How the nodes are linked:
state | v y r h t
j718 | j388 j786 j390 j543 j363
j923 | j772 j500 j589 j97 j217
j726 | j594 j615 j879 j110 j647
j365 | j596 j548 j779 j457 j334
j100 | j726 j16 j647 j291 j480
j206 | j950 j589 j902 j242 j314
j420 | j445 j575 j851 j779 j801
j942 | j465 j887 j479 j109 j840
j259 | j840 j492 j786 j942 j331
j887 | j490 j388 j942 j462 j732
j851 | j339 j420 j347 j325 j758
j93 | j428 j811 j219 j418 j290
j337 | j828 j40 j515 j492 j242
j351 | j500 j540 j824 j902 j450
j548 | j201 j339 j365 j519 j766
j507 | j271 j813 j462 j459 j974
j109 | j409 j462 j158 j336 j465
j499 | j95 j854 j519 j653 j765
j334 | j779 j766 j445 j596 j420
j955 | j662 j950 j97 j203 j78
j300 | j277 j687 j418 j202 j536
j878 | j468 j458 j833 j49 j570
j582 | j625 j66 j85 j842 j870
j290 | j219 j809 j291 j428 j615
j395 | j758 j409 j459 j851 j533
j479 | j813 j942 j543 j158 j754
j765 | j519 j325 j201 j95 j548
j833 | j907 j878 j695 j723 j733
j217 | j589 j824 j111 j772 j898
j457 | j150 j519 j890 j42 j596
j543 | j507 j479 j974 j533 j388
j615 | j291 j702 j726 j219 j100
j540 | j314 j898 j351 j206 j269
j201 | j457 j765 j596 j237 j365
j536 | j418 j416 j428 j277 j93
j140 | j470 j733 j458 j860 j661
j890 | j439 j457 j288 j210 j854
j733 | j695 j570 j140 j907 j614
j158 | j395 j109 j533 j801 j813
j950 | j509 j624 j955 j515 j902
j271 | j903 j533 j267 j166 j462
j42 | j661 j814 j210 j140 j150
j166 | j766 j758 j575 j548 j903
j36 | j579 j19 j924 j269 j360
j689 | j269 j727 j579 j540 j36
j497 | j523 j870 j185 j16 j49
j732 | j942 j390 j840 j490 j259
j589 | j624 j923 j206 j782 j111
j500 | j78 j314 j923 j955 j824
j937 | j582 j723 j870 j29 j860
j766 | j365 j347 j334 j201 j575
j465 | j158 j490 j813 j409 j479
j902 | j955 j206 j78 j509 j500
j490 | j109 j974 j465 j267 j942
j66 | j29 j185 j582 j647 j937
j110 | j687 j219 j416 j360 j594
j19 | j689 j277 j36 j656 j278
j811 | j536 j594 j93 j300 j809
j164 | j49 j470 j468 j497 j878
j903 | j575 j459 j336 j766 j267
j854 | j288 j596 j499 j439 j325
j459 | j166 j395 j903 j347 j271
j801 | j851 j336 j758 j445 j395
j824 | j923 j351 j217 j78 j489
j462 | j267 j507 j109 j903 j490
j842 | j809 j647 j702 j811 j625
j697 | j733 j250 j614 j833 j814
j291 | j110 j290 j594 j477 j726
j237 | j42 j95 j150 j614 j457
j250 | j570 j210 j697 j878 j653
j416 | j300 j110 j536 j305 j811
j489 | j217 j450 j898 j923 j865
j814 | j614 j653 j42 j733 j237
j278 | j36 j418 j360 j689 j477
j758 | j347 j801 j166 j339 j459
j269 | j351 j656 j450 j314 j579
j693 | j363 j203 j435 j718 j40
j772 | j782 j78 j624 j40 j589
j409 | j801 j267 j395 j420 j158
j480 | j647 j523 j29 j726 j66
j614 | j140 j697 j661 j695 j42
j458 | j164 j140 j878 j635 j588
j588 | j878 j661 j570 j164 j250
j288 | j653 j890 j95 j250 j499
j150 | j210 j237 j439 j661 j890
j754 | j543 j840 j388 j813 j718
j647 | j879 j100 j842 j594 j29
j435 | j492 j693 j828 j390 j337
j16 | j615 j625 j100 j290 j523
j519 | j237 j499 j457 j814 j201
j49 | j185 j635 j723 j523 j468
j468 | j723 j164 j907 j185 j833
j653 | j697 j439 j814 j570 j95
j879 | j811 j726 j809 j416 j842
j210 | j588 j42 j250 j458 j439
j813 | j533 j465 j507 j395 j543
j898 | j111 j489 j540 j589 j656
j624 | j242 j772 j950 j337 j206
j579 | j450 j689 j792 j351 j924
j782 | j337 j97 j242 j435 j624
j809 | j93 j879 j290 j536 j702
j625 | j702 j29 j16 j809 j85
j97 | j40 j955 j782 j693 j772
j786 | j754 j259 j718 j479 j27
j860 | j870 j907 j635 j582 j470
j924 | j792 j36 j202 j450 j305
j339 | j765 j445 j548 j499 j347
j594 | j416 j291 j811 j687 j879
j27 | j718 j331 j363 j754 j693
j277 | j727 j305 j19 j865 j418
j40 | j435 j662 j337 j363 j782
j428 | j278 j536 j477 j19 j219
j523 | j100 j85 j480 j615 j185
j870 | j85 j937 j497 j625 j635
j202 | j865 j924 j727 j489 j277
j656 | j540 j865 j269 j111 j689
j907 | j937 j468 j860 j66 j695
j840 | j479 j732 j754 j465 j786
j331 | j786 j828 j27 j840 j203
j570 | j833 j588 j733 j468 j697
j111 | j206 j217 j314 j624 j540
j185 | j480 j497 j66 j100 j723
j509 | j203 j242 j662 j331 j955
j314 | j902 j111 j500 j950 j351
j515 | j331 j337 j203 j259 j509
j635 | j497 j860 j49 j85 j164
j477 | j360 j428 j687 j36 j110
j418 | j19 j300 j278 j727 j428
j325 | j499 j779 j765 j288 j339
j242 | j515 j782 j509 j828 j950
j662 | j693 j509 j40 j27 j97
j347 | j548 j851 j766 j765 j166
j687 | j305 j477 j300 j924 j416
j439 | j250 j150 j653 j588 j288
j85 | j16 j582 j523 j702 j497
j336 | j420 j903 j801 j334 j409
j95 | j814 j288 j237 j697 j519
j470 | j635 j695 j164 j870 j458
j445 | j325 j334 j339 j854 j851
j492 | j732 j363 j259 j887 j828
j828 | j259 j435 j331 j732 j515
j792 | j489 j579 j865 j824 j202
j388 | j974 j754 j887 j507 j390
j974 | j462 j543 j490 j271 j887
j533 | j459 j158 j271 j758 j507
j78 | j97 j902 j772 j662 j923
j267 | j336 j271 j409 j575 j109
j450 | j824 j269 j489 j500 j792
j390 | j887 j718 j732 j974 j492
j203 | j27 j515 j693 j786 j662
j865 | j898 j792 j656 j217 j727
j219 | j477 j93 j110 j278 j291
j29 | j842 j480 j625 j879 j582
j596 | j890 j201 j854 j150 j779
j363 | j390 j27 j492 j388 j435
j723 | j66 j49 j937 j480 j907
j695 | j860 j833 j470 j937 j140
j702 | j290 j842 j615 j93 j16
j360 | j924 j278 j305 j579 j687
j305 | j202 j360 j277 j792 j300
j575 | j334 j166 j420 j365 j336
j727 | j656 j202 j689 j898 j19
j661 | j458 j614 j588 j470 j210
j779 | j854 j365 j325 j890 j445

The rows follow the links: the fewer symbols apart two nodes are, the more alike their rows tend to be.

Each row is also shifted at random along 8 hidden directions that mean nothing.

Some nodes, each with a row of numbers:
j40 -> -34 -6 8 -29 -16 60 17 14 -20 0 56 16 69 29 -24 8 -8 -17 -5 34 16 4 -16 21 8 15 -31 -5 26 41 -6 -25 -5 1 6 15 28 8 24 6 -9 -1 3 10 -11 9 3 4 3 10 -42 0 -9 -20 15 16 -24 -47 -4 -17 -45 -12 37 8
j185 -> -113 -4 2 47 22 -50 -20 19 58 -22 -19 -20 18 0 -20 29 -16 -16 15 -28 -23 -33 35 -11 45 -33 -1 10 -11 -11 1 27 8 -19 -18 -36 24 -12 -16 59 15 41 34 -30 5 14 -23 -70 -121 6 -34 -7 -10 63 -39 23 31 80 55 6 -30 32 -36 45
j19 -> 122 15 17 -11 -44 -46 18 -24 -21 -25 -11 21 -94 -20 -11 -20 -3 24 32 -30 1 28 17 18 7 -30 0 -21 -5 13 -23 12 -31 -14 23 -16 -22 19 -9 18 6 2 17 -8 17 2 30 22 -48 -31 8 -4 36 -18 11 -20 17 22 27 -14 -37 17 5 24
j465 -> -37 -36 12 10 41 50 6 28 30 42 25 -24 93 6 0 0 16 -38 -50 57 10 -11 -14 -6 20 23 -9 -11 33 -19 10 -29 5 6 4 -3 29 -16 -25 24 -13 16 -10 9 -39 -25 -46 -30 -1 13 -1 -5 -72 23 -18 17 -14 -19 -8 -2 -9 -31 -4 -10
j100 -> -41 10 -18 -3 1 75 18 8 -2 11 38 12 63 -18 7 6 -27 -26 -23 91 -10 -12 8 -1 -17 0 3 31 -19 -11 -19 24 16 5 -22 -34 19 -50 -45 -11 -15 21 -5 24 22 24 8 -1 59 -9 -58 45 -10 25 -2 -1 37 -18 -27 5 -25 4 4 -1
j93 -> -9 -17 -16 -21 -22 -32 10 -30 -23 -27 -3 3 -9 1 8 9 -17 21 39 -2 -34 20 -3 -6 -41 -12 -32 18 -21 -20 -17 20 -4 -6 3 -35 5 91 -26 -26 10 23 22 -16 18 13 54 -32 3 -12 -55 45 51 21 -2 -4 29 -56 18 -21 -29 -3 -9 12
j860 -> -1 31 -3 -32 -13 -45 -9 0 9 0 16 32 -76 -38 -77 5 -1 -4 -20 -8 12 -15 53 5 23 -34 21 -1 4 4 -2 34 27 -7 -33 -4 -8 -34 -46 18 8 55 -15 12 -4 15 11 8 -28 -39 45 -22 15 -2 8 -43 36 26 13 3 -52 16 -4 21
j661 -> 1 47 -23 34 8 20 -35 7 20 -22 -31 -7 10 -20 42 7 -19 7 28 -13 2 -35 -13 -24 0 25 22 35 -65 13 23 29 14 -4 -12 5 -16 -64 17 -3 -6 -24 -2 -4 45 19 -15 2 8 18 -7 7 16 0 -5 22 -25 73 -6 28 61 40 7 -19
j16 -> -132 17 -19 26 -17 6 13 -2 -22 -1 -17 8 -38 19 25 8 -8 12 21 -23 -24 -1 9 -14 -23 -13 36 23 -18 4 -30 26 2 11 -16 8 0 -20 58 -35 8 -31 1 0 30 17 2 40 39 -16 -9 8 26 7 2 -11 22 39 -4 22 43 25 -19 -5
j786 -> -49 21 9 25 -2 -47 -15 -6 -9 -23 -25 -31 -27 29 9 4 22 11 43 -42 -21 5 -27 -3 -2 13 12 -19 28 6 11 -25 -5 -3 11 18 13 26 25 -31 20 25 16 -15 -31 -20 25 -50 -18 17 -15 -7 18 14 -46 24 -34 42 38 -25 11 -5 6 6
j533 -> -188 -37 -12 -44 -10 -50 -7 -14 -38 2 -6 10 -31 42 -19 3 31 28 13 -71 3 17 -22 -13 -21 13 -25 -6 26 0 11 -19 14 5 4 40 -1 123 68 -31 29 -10 -15 -23 -38 -26 8 6 -16 -6 31 -28 27 -18 23 -26 -33 -60 15 -11 12 -34 -9 -12
j594 -> 98 6 9 2 -15 0 28 -6 4 26 1 7 -60 -39 -6 -14 -4 -4 -19 31 -7 14 30 -1 -6 -26 34 -6 -5 -17 -33 21 -14 6 -1 -20 -7 -39 -49 0 -16 13 -3 21 18 4 2 32 33 -44 38 7 -9 -1 -1 -28 42 14 -8 4 -8 12 -9 -5
j459 -> -44 16 3 17 -3 42 -11 18 7 11 -13 3 3 -14 34 -23 14 2 6 -16 35 -17 -35 -25 29 46 15 3 -30 28 16 -4 -7 -2 24 33 -13 -42 53 32 -7 -42 -15 -4 9 -21 -61 32 -42 -6 36 -37 -26 -23 15 6 -71 73 9 21 48 19 19 -33
j390 -> -21 65 6 46 -27 -25 -2 -4 -53 -26 -38 3 -101 44 27 -25 41 21 46 -75 0 8 -22 9 11 5 62 -25 37 33 -7 -18 -6 2 8 51 -17 -52 122 -44 36 -35 -6 -3 -24 -25 6 39 -5 6 4 -37 28 -10 -23 -5 -35 129 21 3 47 10 2 7
j277 -> 45 -29 -1 -21 -19 78 38 5 -24 -10 52 38 81 13 4 -7 -30 -12 -10 58 14 12 2 28 5 -12 -48 13 -6 17 -30 6 -14 -8 13 -35 10 13 13 41 -7 -31 12 1 23 21 -3 27 -28 2 -87 30 -5 3 41 1 26 -54 -16 1 -65 -4 8 28
j78 -> 81 -37 31 65 32 -22 13 10 35 18 -30 -54 20 41 31 15 4 -9 -2 -24 -30 16 7 9 7 -22 13 -31 37 -12 -16 -35 -39 11 16 3 18 -4 20 5 -12 -32 31 -9 -9 -8 -21 -18 5 30 15 -8 -41 11 -37 43 13 11 3 0 43 -1 -24 9
j259 -> 120 22 12 23 -14 -10 -7 4 -7 -17 -15 -13 -19 15 15 -7 15 7 38 -35 3 -1 -28 -6 19 21 9 -14 5 26 5 -15 -15 -7 22 21 6 -1 44 6 10 -2 13 -14 -10 -16 -8 -16 -51 4 -8 -21 6 -2 -21 20 -49 67 38 -11 10 12 16 1
j331 -> 12 58 4 23 -12 11 -3 -10 -26 -5 -15 -29 -36 5 37 -9 16 6 31 14 -19 12 -38 0 -32 32 45 -13 16 9 5 -26 -8 13 8 29 1 -44 2 -80 -4 12 -3 24 -10 -12 42 -7 105 12 0 14 17 -15 -44 24 -35 35 -8 -21 49 -3 34 -30
j854 -> 136 -47 -13 -70 19 -6 -6 -2 -9 19 28 45 18 -9 -54 -8 11 -3 -67 7 38 -2 25 13 5 -14 -40 3 18 -25 20 5 37 -2 -20 -3 -21 48 -17 24 11 -2 -38 2 -29 -8 -14 29 -15 -4 33 -16 -11 -11 59 -54 27 -96 -37 12 -43 -43 -20 5
j339 -> -64 20 -6 -9 30 -24 -29 -7 -4 -15 -7 6 -2 -15 -15 -18 25 -7 -29 19 14 -12 1 19 9 1 -1 -11 31 -34 37 -7 37 -9 -17 -13 -21 -24 -40 -10 24 37 -21 5 -47 -21 19 -32 -3 28 -14 5 -1 26 -15 -16 16 7 -16 -5 -27 -36 -12 15
j360 -> 5 2 -15 -4 -38 9 14 -30 -39 -36 -13 2 -4 10 57 -1 -25 34 64 -9 -25 26 -33 -7 -50 11 -24 22 -47 8 -19 11 -25 -3 25 -16 -7 66 23 -36 -2 -31 25 -14 47 18 47 5 30 1 -64 47 60 -9 11 16 -8 -34 4 -11 17 14 14 -7
j942 -> 12 -39 5 -35 8 13 10 5 -6 38 27 -4 28 13 -22 3 18 -9 -31 17 7 11 -16 -9 -9 19 -16 -10 34 -8 2 -27 5 12 5 21 20 53 -6 -13 -5 14 -16 8 -37 -22 -11 -3 28 -11 31 -12 -27 -12 8 -9 -22 -72 -7 -14 -7 -36 5 -22
j480 -> -160 58 -32 3 -34 7 -7 -16 -37 -40 -8 14 -31 0 24 7 -18 20 56 -6 -24 -9 -12 -14 -35 8 20 37 -43 16 -10 34 17 -2 -17 -3 -3 -12 26 -55 15 8 4 0 36 26 47 2 41 -8 -58 34 66 9 -9 0 1 39 8 0 16 30 12 -2
j499 -> 67 0 -14 -29 21 10 -27 3 8 -13 12 22 42 -23 -19 -9 0 -7 -29 22 30 -22 4 8 16 9 -28 12 -11 -13 36 9 34 -12 -14 -17 -19 -7 -32 29 9 13 -20 -2 -13 -1 -8 -13 -33 18 -16 2 -5 9 22 -13 3 -21 -18 8 -32 -17 -2 7
j445 -> -92 46 2 -9 9 -54 -33 -13 -5 -17 -25 5 -74 -32 -22 -25 31 8 -8 -17 17 -7 2 12 14 3 24 -22 19 -16 38 -2 24 -10 -9 5 -34 -33 -36 -13 22 39 -23 6 -38 -25 21 -16 -11 6 36 -17 13 2 -16 -24 -6 47 2 -7 -9 -16 0 4
j540 -> 39 21 29 22 -15 16 32 0 -12 15 1 3 -50 2 5 -17 3 -5 -13 12 4 25 17 34 7 -26 37 -34 32 17 -28 -17 -35 11 12 12 -11 -74 9 -6 -16 -33 2 26 8 2 4 57 50 -5 31 -10 -15 -31 0 -2 21 26 -25 1 8 7 11 5
j588 -> -67 37 -21 -13 -1 -53 -27 -13 -13 -21 -17 19 -67 -5 -30 7 7 16 3 -40 -3 -13 26 5 -9 -19 22 9 0 -6 16 22 36 -1 -36 10 -23 -13 5 -34 24 17 -18 2 -4 10 31 7 19 1 20 -7 43 -1 4 -30 25 18 -8 9 6 3 -13 9
j470 -> -67 -30 -27 -53 -7 51 -5 18 16 6 50 34 83 -9 -39 30 -39 -11 -14 19 21 -29 12 -20 4 11 -50 48 -51 26 4 32 25 -4 -22 -3 20 37 -1 41 -15 -2 -8 -6 36 39 -26 10 -30 -15 -15 1 2 -12 52 -6 -8 -70 -4 17 -31 17 14 -6
j656 -> -166 -38 11 8 -7 2 14 -4 7 -13 0 -21 45 30 22 22 -25 9 33 -15 -21 21 -11 4 -13 -5 -38 -1 -11 15 -16 -15 -37 -1 24 -7 18 63 17 10 -16 -28 37 -17 27 16 10 -15 -12 17 -33 16 8 -10 3 39 -7 -52 12 -13 3 9 8 7
j579 -> 23 -36 36 26 11 -97 12 -20 41 21 -45 -54 -75 -15 0 8 4 13 4 -30 -40 38 27 2 -15 -39 15 -42 22 -39 -17 -16 -47 8 20 -16 -2 44 -75 -9 -20 21 31 -4 -1 -9 25 -30 22 -12 74 2 -10 -3 -37 11 35 -28 15 -22 21 -1 -23 0
j851 -> -118 -31 -15 16 25 -48 -39 -8 14 -24 -50 -31 29 23 46 9 11 25 39 -68 -11 -9 -41 -31 -11 31 -34 13 -28 -19 38 -9 5 -8 16 6 -7 93 40 0 19 -19 12 -43 -8 -21 -13 -50 -57 34 -11 -3 16 18 -9 26 -47 -3 26 2 51 -9 -19 -14
j210 -> 42 -7 -38 -14 16 82 -11 11 -5 7 16 20 89 3 34 9 -24 -4 -20 33 15 -25 -15 -15 -26 29 -17 50 -51 4 15 18 29 9 -21 7 -8 -18 32 -12 -13 -56 -26 9 37 24 -24 40 63 22 -25 22 -1 -13 43 2 -9 -47 -55 36 48 2 4 -31
j140 -> 107 28 -14 33 12 -14 -19 6 16 0 -35 1 -40 -12 14 2 -2 6 -2 -30 -2 -23 20 -14 4 -9 41 16 -28 -5 5 27 14 3 -23 8 -22 -63 23 -2 4 -24 -11 1 24 9 -21 27 11 0 35 -13 4 3 0 -9 14 69 -12 34 54 27 -21 -9
j492 -> 156 17 -3 -20 -20 40 9 1 -44 -17 33 22 28 26 -4 -12 11 -5 9 20 15 5 -27 18 3 19 -15 -3 25 25 0 -18 7 -5 6 10 9 4 39 -11 17 3 -7 4 -24 -9 16 1 -9 9 -58 3 11 -1 5 0 -24 -2 3 -16 -38 -18 23 11
j110 -> 6 -2 -17 -23 -30 38 35 -22 -48 8 14 22 -16 -1 26 -9 -14 14 4 36 -16 27 -4 1 -55 -5 5 18 -16 -8 -35 15 -7 14 -1 -9 -6 18 3 -55 -8 -23 -8 19 29 16 36 50 101 -23 -22 40 30 -14 24 -22 30 -58 -35 1 12 -5 3 -18
j435 -> 40 6 13 3 -5 -39 -10 -9 8 -4 -13 -40 -19 5 3 12 9 8 34 -18 -22 14 -25 -10 -15 20 2 -17 12 4 10 -26 -16 2 16 15 16 40 -25 -32 -7 35 17 -4 -15 -12 31 -49 20 4 16 2 11 -7 -38 29 -37 -11 27 -32 15 -4 21 -15
j250 -> -173 -42 -15 7 38 1 -3 25 7 19 3 24 37 53 -28 21 4 -13 -54 -38 11 -22 44 12 19 -40 -1 11 31 -8 -1 5 33 10 -42 18 0 -11 83 21 21 -53 -21 -8 -16 10 -50 45 -19 23 15 -33 -26 12 35 -24 48 -15 -33 45 16 -13 -53 24
j388 -> -188 23 8 7 -4 -19 -24 3 13 -22 -3 -32 18 2 0 10 9 -2 44 -13 -6 -11 -40 -15 13 39 -11 -8 0 20 26 -20 -3 -11 17 11 24 28 -13 -1 4 50 18 -15 -21 -15 12 -75 -47 12 -23 -5 7 10 -42 40 -64 34 51 -32 -11 4 31 -4
j732 -> -7 -41 -8 1 6 -22 -2 -7 -22 -3 -14 -24 27 61 23 16 17 16 28 -47 -24 15 -36 -15 -29 19 -23 0 23 -6 2 -29 -1 9 10 26 20 104 67 -38 19 -18 9 -25 -28 -18 8 -25 5 19 -20 0 14 8 -9 16 -31 -46 15 -13 33 -27 -12 -9
j515 -> -99 -46 13 -33 -19 -30 6 5 -5 -6 25 2 20 51 -44 27 0 8 25 -60 0 13 -7 2 14 -2 -48 -13 26 38 -5 -25 -13 -4 14 29 31 108 54 22 8 0 20 -28 -18 1 -3 -17 -74 -2 1 -31 10 -21 17 13 -35 -58 42 -23 -34 -7 13 16
j334 -> 146 -34 -12 22 34 -56 -32 -7 2 -33 -50 -6 18 31 33 -9 22 20 15 -67 0 -9 -16 -6 13 0 -33 3 1 -36 32 -3 17 -16 8 -13 -21 72 54 25 41 -26 6 -47 -29 -28 -21 -36 -104 40 -35 -8 8 43 1 0 -2 21 20 13 15 -23 -49 23
j548 -> 61 20 -12 -38 -13 22 -21 2 -14 -20 11 45 3 -26 -10 -27 6 8 -3 -8 52 -18 -15 1 28 27 -23 11 -31 23 31 13 20 -17 6 8 -30 -7 19 41 11 -14 -25 -7 3 -7 -23 26 -69 -2 0 -22 10 -22 44 -23 -40 19 0 12 -23 1 20 -4

Start, symbols taken left to right, then the node you end at.
Answer with the node's name.
33 17 -3 1 -22 56 0 -2 32 -22 17 -13 66 -61 36 3 -49 -7 43 73 -7 -12 -28 -25 -4 36 -31 33 -87 12 -3 30 -24 -18 28 -51 17 -5 -91 36 -37 36 34 -2 64 26 11 -52 -25 -15 -67 53 8 13 -14 43 -27 7 29 -17 -28 42 43 -13
h r v t h v h t r t t: j269
115 19 -23 -42 -29 42 15 -3 -27 -6 42 48 2 -26 -27 -2 -21 -5 -9 48 10 -9 17 1 -10 -6 -6 31 -26 9 -17 39 24 -5 -22 -21 0 -16 -21 0 1 21 -14 15 24 25 18 27 13 -33 -37 22 24 2 30 -34 28 -18 -11 5 -51 10 10 7
r v t r h v t: j290
-71 -31 -6 -1 17 55 11 15 -20 16 27 -5 87 50 15 5 14 -18 -18 25 1 0 -30 1 -7 22 -18 3 36 -1 0 -31 12 10 -1 15 28 25 51 -18 7 -17 -9 1 -34 -15 -17 -7 21 25 -45 5 -26 14 -1 14 -17 -39 -14 -3 2 -35 -3 -5
v t r r h h h: j339
72 -25 2 11 34 -26 -23 2 25 4 -27 -17 19 -9 15 -11 21 0 -15 -15 9 -10 -13 -14 17 15 -13 -6 1 -31 29 -9 8 -7 10 -6 -10 25 -12 26 10 3 -5 -17 -27 -30 -30 -32 -52 16 17 -13 -26 22 -9 1 -16 10 8 5 13 -19 -21 -6
h r v t v h v h v: j907
84 42 1 -5 -11 44 -10 12 -16 -13 13 27 3 -25 5 -39 18 -7 -3 19 46 -18 -27 3 40 35 5 -3 -7 24 21 0 10 -15 16 7 -17 -59 19 36 11 -1 -21 3 -15 -22 -29 14 -63 -3 -17 -21 -13 -3 10 -9 -47 76 9 5 -24 2 25 -2
r t h y y h t r t t: j459
94 -1 30 -19 -6 32 26 13 2 23 49 11 14 -2 -49 -5 3 -29 -41 49 20 12 20 37 25 -16 0 -33 52 22 -14 -26 -13 3 3 5 15 -46 -31 21 -16 19 -4 27 -23 1 0 16 15 -6 13 -13 -36 -22 3 -2 11 -25 -13 -17 -59 -15 24 15
r h h y r r: j390
-61 -2 16 47 -5 44 30 9 -13 -3 -6 -6 22 42 46 -4 -10 -2 10 -3 -7 16 -3 24 2 -14 13 -10 14 23 -30 -18 -37 8 18 7 2 -44 71 2 -9 -73 19 2 22 10 -15 45 21 24 -32 3 -12 -10 2 25 9 26 -20 14 32 13 -1 12
h y t v v r t t r y t: j351
-81 -25 12 -33 -15 -10 32 7 10 31 38 30 -34 -24 -70 2 -7 -17 -42 24 9 7 55 10 23 -46 1 -11 21 -3 -34 21 -1 -1 -15 -19 12 -4 -45 41 -7 34 -4 13 -3 10 -10 25 -32 -53 37 -15 -21 1 22 -41 54 -23 8 0 -71 3 -13 23
t r y v r v h t y: j477
27 -35 3 21 -15 -14 32 -4 -12 5 -16 13 -32 24 16 -2 -5 13 9 -38 -13 18 22 0 1 -37 3 0 -2 -4 -41 16 -25 2 9 -10 -2 31 58 21 7 -49 15 -16 22 6 -21 42 -40 -22 -2 -7 3 7 20 -16 36 11 9 18 9 14 -36 19
t r y r v r h: j36
-21 -44 39 -45 -6 -10 8 16 56 32 49 -20 38 -26 -74 27 -16 -22 -16 21 15 6 9 -2 32 6 -45 -27 9 30 3 -24 -31 -4 23 5 39 51 -87 63 -43 57 21 2 -5 5 -14 -43 -52 -26 60 -26 -40 -36 1 24 -36 -77 36 -35 -64 4 44 -5
t y r t h h h: j732
-92 0 9 5 -3 31 20 25 29 16 36 18 21 -28 -40 3 -19 -32 -31 48 10 -18 42 4 43 -28 6 5 -2 7 -24 26 0 -9 -13 -32 21 -62 -41 62 -12 30 6 10 11 18 -31 1 -58 -31 -12 -5 -36 23 1 -9 39 38 15 8 -63 22 -6 27
v h r h v h h v h v: j27
131 -8 -17 -24 17 -18 -16 2 -6 -9 5 37 0 3 -37 -1 5 -1 -36 -16 21 -17 33 15 15 -27 -13 10 10 -14 16 17 38 -7 -31 -7 -21 -2 14 19 25 -7 -22 -6 -15 6 -8 20 -35 11 0 -13 7 10 33 -37 39 -13 -21 22 -27 -15 -30 25
t h h y r r h h r y: j16
104 -47 -14 -23 13 -77 -9 -8 19 0 -7 4 -15 4 -46 30 -7 7 -7 -38 -24 -4 41 -13 -7 -40 -25 13 0 -36 -4 27 23 -5 -28 -24 10 87 -26 12 18 36 8 -24 -7 11 10 -35 -48 -17 10 1 17 32 5 -25 52 -50 23 1 -31 -6 -45 24
r v h t r h v t t: j726
-116 16 -29 -20 -7 20 -20 3 -39 -34 3 52 11 28 -1 -9 3 16 4 -43 34 -20 -5 11 12 5 -17 25 -15 28 21 14 33 -8 -18 23 -28 -2 99 10 32 -55 -25 -15 4 8 -15 50 -42 23 -31 -20 31 -13 51 -24 -13 15 -17 30 5 -1 -4 12
t t h v v y t t y v: j439
-8 17 -13 -27 -15 17 0 0 8 -13 34 19 21 -38 -32 9 -26 -13 3 51 -2 -16 17 -5 3 -5 -15 24 -29 1 -7 35 17 -12 -17 -38 15 -8 -69 18 -4 59 5 5 18 24 22 -31 -21 -24 -45 29 14 23 -2 -6 24 -7 15 -10 -65 15 12 15
t y t t h r v: j16
-2 -18 15 -83 -65 25 47 -13 -38 25 54 58 -59 -24 -55 -13 -15 13 -15 8 35 38 19 16 -9 -14 -20 -12 -6 45 -37 6 -31 6 19 19 -12 37 -7 16 -28 -24 -14 22 32 18 11 95 26 -63 64 -19 17 -83 76 -47 -2 -92 -17 -8 -47 6 42 -14
r y y y y r t: j305
96 27 16 22 1 50 9 9 2 5 16 -22 37 2 19 -3 -3 -18 1 51 -2 4 -20 14 0 19 13 -14 18 16 -2 -26 -16 6 11 4 15 -60 -19 -18 -19 6 8 22 -3 -1 10 -12 53 19 -24 15 -20 -7 -28 35 -19 14 -10 -15 3 0 32 -8
v y h r h r r t v: j490
90 -4 -17 -17 25 13 -21 6 4 -9 7 26 40 -7 -13 -5 0 -7 -34 12 24 -22 12 11 14 -4 -20 16 -5 -14 28 12 35 -8 -22 -12 -19 -16 -2 23 12 -8 -21 -2 -9 3 -15 6 -23 22 -16 -2 -5 12 26 -17 18 -13 -27 20 -17 -15 -16 12
r t h y h v t r v t: j878
36 19 -18 -24 -11 31 -31 -2 -15 -46 9 19 56 -15 20 -20 -1 9 36 4 32 -21 -52 -12 18 54 -48 22 -43 20 40 4 17 -26 21 -9 -10 32 15 33 17 7 -1 -24 -1 -11 -5 -36 -91 19 -70 7 23 9 14 14 -66 20 27 -8 -31 -1 30 -1
v y h t r h h r v t: j42
